Below is a small trained network, with its code and all its weights. Each question gives an input and a class and asks what happens when units are switched off, that is, made to give their printed mean instead of their output.

import numpy as np


def w(rows, s, z=0):
    codes = np.array(rows[::2]) - 128.0
    scale = np.full(codes.shape[1], s)
    scale[-1] = z or s
    return codes * scale


def f(y):
    return y / 2 * (1 + np.tanh(0.7978845608 * (y + 0.044715 * y**3)))


def log_softmax(a):
    a = a - a.max(-1, keepdims=True)
    return a - np.log(np.exp(a).sum(-1, keepdims=True))


def net(x, mask):
    res = np.array(x, float).reshape(1, 7) / 4 @ E
    y = f(res @ A[0][:, :-1].T + A[0][:, -1])
    res = res + np.where(mask, y, B[0][:, -1]) @ B[0][:, :-1]
    return log_softmax(res[-1] @ U[:, :-1].T + U[:, -1])


A, B = {}, {}
E = w([
[208,32,96,228,78,227,154,141,82,132],'x0',
[104,137,186,137,109,167,94,79,135,138],'x1',
[54,28,3,155,62,43,25,110,170,145],'x2',
[123,138,116,163,128,142,114,146,146,139],'x3',
[170,117,71,137,122,96,136,142,148,153],'x4',
[101,117,138,79,158,123,145,145,100,74],'x5',
[39,146,147,186,179,81,249,57,60,77],'x6',
],0.0068)
A[0] = w([
[43,20,78,87,82,55,95,81,117,161,183],'N0',
[206,29,111,199,86,155,144,77,50,88,34],'N1',
[53,110,88,133,100,46,126,152,185,158,4],'N2',
[196,232,39,160,190,130,205,159,157,121,72],'N3',
[154,205,222,40,152,153,243,119,199,122,188],'N4',
[22,74,96,117,90,162,60,82,113,105,214],'N5',
[131,247,115,96,163,31,82,82,147,144,36],'N6',
[58,179,121,239,210,71,184,24,126,135,41],'N7',
[120,216,105,69,140,181,21,141,232,254,192],'N8',
],0.0066,0.0018)
B[0] = w([
[168,154,118,141,182,192,128,235,80,187,254],'N0',
[114,170,89,54,190,157,146,168,183,59,202],'N1',
[133,107,100,150,191,141,150,130,142,196,194],'N2',
[115,102,144,159,152,100,126,152,91,166,158],'N3',
[169,152,189,156,137,119,145,228,181,193,231],'N4',
[132,133,138,219,134,109,161,162,121,169,210],'N5',
[66,152,51,72,153,169,149,110,195,78,194],'N6',
[200,48,143,109,129,111,78,180,131,55,208],'N7',
[111,82,81,149,159,73,117,254,113,88,231],'N8',
],0.0095,0.0079)
U = w([
[121,185,162,202,193,192,167,139,115,242,128],'0',
[87,132,97,112,198,219,149,109,250,89,146],'1',
[126,155,154,181,154,110,132,142,95,155,254],'2',
[116,141,144,157,122,134,155,149,128,164,250],'3',
[172,56,159,124,181,109,35,132,132,69,2],'4',
[56,101,148,128,130,193,176,135,169,220,193],'5',
[94,167,144,164,105,143,160,152,106,163,193],'6',
[26,190,90,138,67,143,126,1,182,159,4],'7',
],0.007,0.0027)

Each question gives the input, the list of numbers given to net, and the class t.
The units are the neurons (one row each of A and B). Each row of codes is followed by its name. A weight is (code - 128) times the scale printed after its matrix; where a second scale follows, it is the last column's (A, B and U).
mask holds one flag per neuron, in row order. A switched-off neuron (its flag False) gives its mean, the last column of its row in B, instead of its output. The means were averaged over made-up inputs and are rounded, as every weight is.
A unit's drop is (log p(t) with every unit on - log p(t) with that unit switched off) / (log p(t) with every unit on - log p(t) with every unit switched off).
The circuit of an input: a set's keep is (log p(t) with only the set's units on - log p(t) with every unit switched off) / (log p(t) with every unit on - log p(t) with every unit switched off). Starting from all 9 units, units are removed one at a time, each time the one whose removal leaves the highest keep (on an exact tie, the one counted first), for as long as the keep stays at least 0.8.
circuit, biggest first: the units of the circuit, biggest drop first
unit that matters most: the unit with the biggest drop
top k neurons: the k neurons with the biggest drops, biggest first
drop of u: that unit's drop, to one decimal
input [-6,-7,8,0,-4,-3,2], class 0: top 3 neurons : (N0 N2 N5)
input [8,7,4,8,-5,4,-1], class 1: top 2 neurons : (N1 N4)
input [-7,-3,8,5,-1,2,-5], class 0: circuit, biggest first : (N0)
input [5,1,0,-3,0,-3,1], class 1: circuit, biggest first : (N1 N0)
input [1,-1,6,-6,6,1,0], class 0: circuit, biggest first : (N0 N7)
input [8,6,-7,-5,5,0,1], class 1: top 3 neurons : (N1 N0 N5)
input [4,-4,-3,0,-4,-5,-5], class 4: circuit, biggest first : (N0 N5)
input [4,-8,8,5,1,-4,2], class 0: circuit, biggest first : (N0 N2)
input [5,7,8,7,-3,-3,-1], class 0: circuit, biggest first : (N0 N5)
input [-8,4,-1,1,-7,4,3], class 1: top 2 neurons : (N6 N0)
input [8,-1,-5,-1,-5,4,-2], class 1: top 3 neurons : (N1 N0 N5)
input [8,2,7,-2,6,-2,5], class 1: top 3 neurons : (N1 N4 N3)
input [3,2,8,7,-2,5,-7], class 0: top 2 neurons : (N0 N5)
input [8,3,-6,3,4,-8,1], class 1: top 4 neurons : (N1 N0 N5 N4)
input [0,-6,8,3,5,-6,-1], class 0: top 2 neurons : (N0 N2)
input [-8,0,1,-4,3,7,1], class 1: unit that matters most : N6
input [3,6,8,7,3,3,-4], class 0: top 2 neurons : (N0 N5)
input [-4,6,2,-1,6,4,8], class 4: drop of N7 : 1.4
input [-3,-1,-1,-3,-3,4,7], class 4: drop of N7 : 1.0
input [-5,-1,7,-6,-3,0,-5], class 0: drop of N4 : -0.1
input [-3,-7,7,2,-7,3,-5], class 0: drop of N7 : 0.1
input [-8,0,1,-4,-1,-3,4], class 1: top neuron : (N6)
